Below is a small trained network, with its code and all its weights. Each question gives an input and a target symbol and asks what happens when units are switched off, that is, made to give their printed mean instead of their output.

import numpy as np


def w(rows, s, z=0):
    codes = np.array(rows[::2]) - 128.0
    scale = np.full(codes.shape[1], s)
    scale[-1] = z or s
    return codes * scale


def norm(h):
    return h / np.sqrt((h * h).mean(-1, keepdims=True) + 1e-5)


def f(y):
    return np.maximum(y, 0)


def softmax(a):
    e = np.exp(a - a.max(-1, keepdims=True))
    return e / e.sum(-1, keepdims=True)


def log_softmax(a):
    a = a - a.max(-1, keepdims=True)
    return a - np.log(np.exp(a).sum(-1, keepdims=True))


def net(x, mask):
    ids = ['ΞΠΩαγθλμτ'.index(c) for c in x.split()]
    T = len(ids)
    res = E[ids] + P[:T]
    u = 0
    for l in range(2):
        r = norm(res)
        for j in range(2):
            rows = slice(2 * j, 2 * j + 2)
            q, k, v = (r @ M[l][rows].T for M in (Q, K, V))
            z = softmax(np.where(np.tri(T) > 0, q @ k.T / 2**0.5, -1e9)) @ v
            o = O[l][rows]
            res = res + np.where(mask[u + j], z, o[:, -1]) @ o[:, :-1]
        u += 2
        y = f(norm(res) @ A[l][:, :-1].T + A[l][:, -1])
        res = res + np.where(mask[u : u + 8], y, B[l][:, -1]) @ B[l][:, :-1]
        u += 8
    return log_softmax(norm(res)[-1] @ U[:, :-1].T + U[:, -1])


Q, K, V, O, A, B = {}, {}, {}, {}, {}, {}
E = w([
[162,124,119,124,133,121,148],'Ξ',
[117,121,147,96,98,124,121],'Π',
[146,96,140,143,91,121,138],'Ω',
[103,107,142,116,148,133,121],'α',
[136,187,139,132,146,126,139],'γ',
[81,123,138,177,103,132,129],'θ',
[171,149,139,164,137,121,165],'λ',
[95,85,88,140,164,7,67],'μ',
[141,143,122,135,90,116,145],'τ',
],0.02)
P = w([
[152,140,137,116,139,144,86],'0',
[109,127,97,103,134,164,150],'1',
[108,133,151,96,140,140,173],'2',
[118,124,169,114,142,120,138],'3',
[180,84,114,172,190,150,40],'4',
[135,148,35,130,78,136,86],'5',
[90,131,84,105,2,99,178],'6',
],0.015)
Q[0] = w([
[196,116,151,173,164,188,8],'0.h1',
[145,152,33,139,90,127,53],'0.h1',
[169,101,141,138,193,86,93],'0.h2',
[139,121,172,121,166,115,182],'0.h2',
],0.015)
K[0] = w([
[130,129,88,113,104,251,162],'0.h1',
[86,137,181,104,131,170,234],'0.h1',
[100,123,20,105,131,108,123],'0.h2',
[146,111,113,164,149,102,39],'0.h2',
],0.014)
V[0] = w([
[51,120,187,183,91,149,92],'0.h1',
[75,120,159,99,246,179,114],'0.h1',
[152,59,129,132,157,113,119],'0.h2',
[128,89,225,178,145,134,135],'0.h2',
],0.012)
O[0] = w([
[187,9,42,94,204,187,94,75],'0.h1',
[235,74,254,115,87,119,56,182],'0.h1',
[213,135,168,120,182,20,144,105],'0.h2',
[109,109,186,183,201,134,78,251],'0.h2',
],0.0094,0.0025)
A[0] = w([
[76,171,128,112,242,142,151,92],'0.n1',
[170,224,154,68,176,156,143,201],'0.n2',
[21,81,109,163,51,129,96,135],'0.n3',
[249,193,155,70,105,2,119,68],'0.n4',
[54,54,95,204,201,217,180,191],'0.n5',
[136,135,74,139,178,142,43,155],'0.n6',
[95,129,42,173,185,50,70,3],'0.n7',
[163,131,154,176,108,210,48,118],'0.n8',
],0.0068,0.0043)
B[0] = w([
[147,157,151,60,144,93,41,180],'0.n1',
[106,57,132,193,118,116,80,220],'0.n2',
[169,107,134,198,196,96,174,234],'0.n3',
[97,126,69,116,131,206,210,247],'0.n4',
[129,156,147,28,193,128,143,254],'0.n5',
[176,102,50,142,76,67,186,202],'0.n6',
[254,212,112,55,144,38,186,172],'0.n7',
[83,72,172,106,100,139,158,212],'0.n8',
],0.0079,0.0044)
Q[1] = w([
[254,144,132,144,76,147,36],'1.h1',
[135,121,143,158,180,64,154],'1.h1',
[227,31,24,217,128,72,65],'1.h2',
[163,73,78,23,224,124,97],'1.h2',
],0.0074)
K[1] = w([
[176,186,112,113,92,34,46],'1.h1',
[98,125,168,121,158,88,91],'1.h1',
[1,112,181,79,178,153,152],'1.h2',
[68,86,151,163,98,212,108],'1.h2',
],0.0088)
V[1] = w([
[84,159,156,95,117,220,83],'1.h1',
[203,255,86,103,68,216,58],'1.h1',
[120,116,156,209,187,187,198],'1.h2',
[213,195,121,181,197,161,148],'1.h2',
],0.0081)
O[1] = w([
[80,82,146,151,181,149,137,81],'1.h1',
[95,113,195,102,208,121,226,1],'1.h1',
[144,28,100,254,76,137,189,148],'1.h2',
[62,50,192,181,206,91,171,143],'1.h2',
],0.0092,0.0035)
A[1] = w([
[65,164,159,82,117,207,77,157],'1.n1',
[175,75,119,116,106,77,32,139],'1.n2',
[134,72,84,152,78,84,135,61],'1.n3',
[63,191,163,151,181,79,149,85],'1.n4',
[101,76,164,201,85,243,156,108],'1.n5',
[84,122,129,252,206,103,82,3],'1.n6',
[77,69,171,92,125,189,79,157],'1.n7',
[133,163,163,179,79,72,156,151],'1.n8',
],0.012,0.006)
B[1] = w([
[86,116,119,175,81,125,98,183],'1.n1',
[115,198,102,133,95,168,135,238],'1.n2',
[141,171,120,130,106,156,44,177],'1.n3',
[213,154,122,150,137,155,106,214],'1.n4',
[53,136,164,65,153,83,129,222],'1.n5',
[79,96,101,127,160,128,9,185],'1.n6',
[159,98,133,122,144,93,185,199],'1.n7',
[172,101,58,160,80,148,138,253],'1.n8',
],0.014,0.0079)
U = w([
[172,170,102,81,188,2,114,134],'Ξ',
[154,155,117,135,149,128,117,85],'Π',
[202,102,190,99,129,127,102,178],'Ω',
[157,47,69,102,158,176,145,141],'α',
[123,198,112,56,107,187,40,22],'γ',
[83,107,153,103,110,62,147,253],'θ',
[187,121,102,226,100,82,176,134],'λ',
[63,158,74,152,167,177,187,118],'μ',
[121,95,85,187,137,72,39,137],'τ',
],0.0085,0.0029)

Each question gives the input, a string of symbols that net reads in full, and the target symbol t.
The units are the heads (2 rows each of Q, K, V and O) and the neurons (one row each of A and B). Each row of codes is followed by its name. A weight is (code - 128) times the scale printed after its matrix; where a second scale follows, it is the last column's (O, A, B and U).
mask holds one flag per unit, layer by layer, with each layer's heads first. A switched-off unit (its flag False) gives its mean, the last column of its rows in O or B, instead of its output. The means were averaged over made-up inputs and are rounded, as every weight is.
A unit's drop is (log p(t) with every unit on - log p(t) with that unit switched off) / (log p(t) with every unit on - log p(t) with every unit switched off).
The circuit of an input: a set's keep is (log p(t) with only the set's units on - log p(t) with every unit switched off) / (log p(t) with every unit on - log p(t) with every unit switched off). Starting from the 12 units with the biggest drops (on a tie, the unit counted first), units are removed one at a time, each time the one whose removal leaves the highest keep (on an exact tie, the one counted first), for as long as the keep stays at least 0.8.
units of the circuit, in order: the units of the circuit, biggest drop first
most important unit: the unit with the biggest drop
top k neurons: the k neurons with the biggest drops, biggest first
heads that matter: for each layer, one digit per head in row order, 1 if its drop is at least 0.15 and else 0, layers parted by /
input α Π Π μ Ξ, target γ: units of the circuit, in order : 1.n2, 1.h2
input θ Ξ Π Ω γ α λ, target Ξ: heads that matter : 11 / 00
input α Ξ θ, target Ω: heads that matter : 10 / 00
input Ω γ θ Π Π α, target α: heads that matter : 10 / 00
input γ λ γ λ λ α, target θ: most important unit : 1.n5
input θ γ α γ Ω, target θ: units of the circuit, in order : 1.n5, 0.h2, 1.h1
input θ θ λ τ θ γ, target τ: top 2 neurons : 1.n6, 1.n2
input τ Π τ Ξ, target μ: heads that matter : 11 / 00
input γ θ α, target θ: top 2 neurons : 1.n5, 1.n7
input Ξ τ θ, target λ: top 2 neurons : 1.n8, 1.n4
input τ θ γ Ω γ, target α: heads that matter : 10 / 00
input Ω α α γ, target Ξ: units of the circuit, in order : 0.h1, 0.n1, 0.h2, 0.n7
input Ω Ξ Π Π, target Ξ: heads that matter : 11 / 00
input τ Ω γ, target μ: units of the circuit, in order : 0.h1
input Ξ Ω α α Ξ μ, target γ: heads that matter : 10 / 00
input γ Π Ξ Π, target θ: heads that matter : 00 / 10
input τ Ω Π Ξ λ, target Ξ: heads that matter : 10 / 00
input γ θ Ω τ, target θ: units of the circuit, in order : 1.n5, 1.h1, 0.h2
input λ Ξ Π Ω Π, target λ: heads that matter : 11 / 00
input Ω α γ, target Ξ: units of the circuit, in order : 0.h2
input Π Ξ θ λ τ τ, target α: top 2 neurons : 0.n3, 0.n5
input Π Ξ λ θ, target γ: heads that matter : 10 / 01
